Below is a small trained network, with its code and all its weights. Each question gives an input and a class and asks what happens when units are switched off, that is, made to give their printed mean instead of their output.

import numpy as np


def w(rows, s, z=0):
    codes = np.array(rows[::2]) - 128.0
    scale = np.full(codes.shape[1], s)
    scale[-1] = z or s
    return codes * scale


def f(y):
    return np.maximum(y, 0)


def log_softmax(a):
    a = a - a.max(-1, keepdims=True)
    return a - np.log(np.exp(a).sum(-1, keepdims=True))


def net(x, mask):
    res = np.array(x, float).reshape(1, 6) / 4 @ E
    y = f(res @ A[0][:, :-1].T + A[0][:, -1])
    res = res + np.where(mask, y, B[0][:, -1]) @ B[0][:, :-1]
    return log_softmax(res[-1] @ U[:, :-1].T + U[:, -1])


A, B = {}, {}
E = w([
[89,97,100,48,135,133,182,92,1,137,124,119],'x0',
[230,89,60,73,107,129,202,219,141,119,110,115],'x1',
[128,128,128,127,128,128,128,128,127,128,128,128],'x2',
[48,36,113,56,117,122,123,115,215,131,124,114],'x3',
[82,222,150,49,122,128,59,227,113,130,137,138],'x4',
[222,137,190,31,128,123,58,39,153,124,133,145],'x5',
],0.0069)
A[0] = w([
[142,129,137,100,132,140,120,109,135,119,140,139,43],'n1',
[200,145,146,58,121,125,78,50,156,127,130,134,52],'n2',
[111,129,135,143,132,132,111,111,122,119,143,132,69],'n3',
[239,82,87,66,131,124,189,227,152,131,132,133,3],'n4',
[124,96,132,179,126,130,146,70,134,135,134,132,18],'n5',
[70,75,125,80,118,122,128,105,193,127,116,129,33],'n6',
[62,128,102,185,130,127,158,191,117,135,131,139,69],'n7',
[17,173,169,178,134,124,64,27,116,133,135,139,42],'n8',
[48,112,98,196,124,138,163,182,120,128,127,124,44],'n9',
[154,140,134,172,119,120,104,151,205,129,130,128,38],'n10',
[105,140,146,144,140,134,116,104,131,134,125,128,74],'n11',
[166,135,138,182,138,126,115,139,205,130,133,122,65],'n12',
[148,163,145,175,120,128,87,155,223,131,139,131,38],'n13',
[194,146,156,58,127,135,82,59,138,139,127,134,40],'n14',
[199,199,138,185,127,120,116,132,55,128,138,132,47],'n15',
[50,68,125,65,127,124,126,136,214,136,128,131,43],'n16',
[65,218,149,37,132,131,61,224,117,134,126,124,8],'n17',
[94,118,114,172,117,126,151,156,121,133,131,127,49],'n18',
[177,43,110,195,135,130,181,25,138,130,121,117,26],'n19',
[90,106,114,53,124,123,163,86,6,134,130,124,35],'n20',
[113,113,126,86,130,128,154,98,56,126,142,126,50],'n21',
[100,134,135,140,137,118,120,108,128,126,133,130,84],'n22',
[175,190,142,173,129,124,127,135,76,135,112,139,61],'n23',
[165,162,140,156,123,130,134,114,80,131,121,129,39],'n24',
],0.016,0.0041)
B[0] = w([
[128,133,149,121,140,105,133,126,124,134,128,121,142],'n1',
[114,130,186,130,183,62,157,139,118,125,134,84,204],'n2',
[139,117,131,135,108,135,128,119,127,135,114,111,146],'n3',
[186,132,116,134,22,150,136,127,129,131,61,40,210],'n4',
[143,132,112,129,81,109,141,139,126,129,154,170,171],'n5',
[128,134,102,134,171,179,106,118,127,125,202,103,178],'n6',
[122,121,182,135,178,71,146,131,124,125,131,96,200],'n7',
[191,128,105,120,31,155,141,143,131,128,52,43,248],'n8',
[122,134,190,121,180,64,148,128,127,126,129,87,207],'n9',
[91,127,120,126,155,147,117,115,117,131,69,168,179],'n10',
[148,129,126,131,111,141,130,123,129,125,110,109,154],'n11',
[96,129,118,119,149,153,113,126,130,129,69,180,185],'n12',
[82,124,116,125,161,160,112,115,121,128,56,186,196],'n13',
[109,125,182,139,177,64,153,143,128,127,132,86,198],'n14',
[125,124,92,128,166,178,109,119,133,131,210,91,200],'n15',
[133,130,87,130,174,194,101,119,120,129,211,87,195],'n16',
[145,122,120,133,51,71,150,130,131,128,189,251,220],'n17',
[123,133,167,109,148,91,127,131,128,131,136,106,167],'n18',
[134,135,125,123,65,79,135,142,129,127,198,237,219],'n19',
[75,132,118,137,172,168,101,113,142,129,32,187,206],'n20',
[100,127,126,124,160,155,109,135,125,127,72,168,171],'n21',
[144,129,121,134,113,137,137,129,131,136,116,110,150],'n22',
[125,121,105,122,155,168,110,122,130,122,194,102,183],'n23',
[127,120,110,119,145,160,112,116,137,130,166,110,163],'n24',
],0.025,0.017)
U = w([
[134,122,238,116,196,31,171,144,97,118,146,87,255],'0',
[225,124,121,117,38,149,140,133,120,131,79,67,108],'1',
[163,121,124,113,63,69,142,137,123,122,213,249,55],'2',
[72,120,128,110,181,169,78,92,117,129,48,201,109],'3',
[157,113,90,113,187,197,73,90,118,121,254,88,113],'4',
],0.0063,0.00091)

Each question gives the input, the list of numbers given to net, and the class t.
The units are the neurons (one row each of A and B). Each row of codes is followed by its name. A weight is (code - 128) times the scale printed after its matrix; where a second scale follows, it is the last column's (A, B and U).
mask holds one flag per neuron, in row order. A switched-off neuron (its flag False) gives its mean, the last column of its row in B, instead of its output. The means were averaged over made-up inputs and are rounded, as every weight is.
A unit's drop is (log p(t) with every unit on - log p(t) with that unit switched off) / (log p(t) with every unit on - log p(t) with every unit switched off).
The circuit of an input: a set's keep is (log p(t) with only the set's units on - log p(t) with every unit switched off) / (log p(t) with every unit on - log p(t) with every unit switched off). Starting from the 12 units with the biggest drops (on a tie, the unit counted first), units are removed one at a time, each time the one whose removal leaves the highest keep (on an exact tie, the one counted first), for as long as the keep stays at least 0.8.
units of the circuit, in order: the units of the circuit, biggest drop first
most important unit: the unit with the biggest drop
k most important neurons: the k neurons with the biggest drops, biggest first
drop when u is switched off: that unit's drop, to one decimal
input [-1,6,-6,-4,-1,8], class 0: 2 most important neurons : n2, n14
input [1,-8,3,1,7,0], class 1: 2 most important neurons : n8, n19
input [-8,2,5,4,1,-7], class 3: 4 most important neurons : n13, n10, n12, n2
input [4,-6,1,-8,4,4], class 4: most important unit : n15
input [5,-5,-6,8,7,6], class 4: 3 most important neurons : n16, n6, n19
input [6,-3,1,3,-4,3], class 3: 2 most important neurons : n20, n17
input [2,7,-5,-8,3,-7], class 4: 2 most important neurons : n15, n8
input [-3,2,-2,7,1,-6], class 4: 2 most important neurons : n16, n6
input [-8,5,-6,-6,-8,-7], class 2: 2 most important neurons : n19, n20
input [1,1,-7,8,1,7], class 4: 4 most important neurons : n16, n6, n9, n7
input [-5,6,-6,-1,7,5], class 2: 3 most important neurons : n17, n8, n9
input [5,6,-3,7,-1,4], class 4: 2 most important neurons : n16, n8
input [8,-5,-3,7,-2,2], class 3: 2 most important neurons : n20, n21
input [7,8,-7,7,-7,8], class 0: 3 most important neurons : n2, n14, n8
input [8,4,4,8,7,-1], class 3: 4 most important neurons : n20, n19, n21, n15
input [-5,3,4,1,-8,-4], class 2: units of the circuit, in order : n19
input [-6,-1,-3,5,3,-1], class 3: drop when n13 is switched off : 1.0
input [-1,3,7,-6,0,-5], class 4: drop when n23 is switched off : 0.5
input [-4,-8,-5,1,4,4], class 1: drop when n19 is switched off : 0.0
input [1,5,-3,-7,2,1], class 4: drop when n8 is switched off : 0.9
input [-4,-2,-1,0,5,4], class 2: units of the circuit, in order : n17
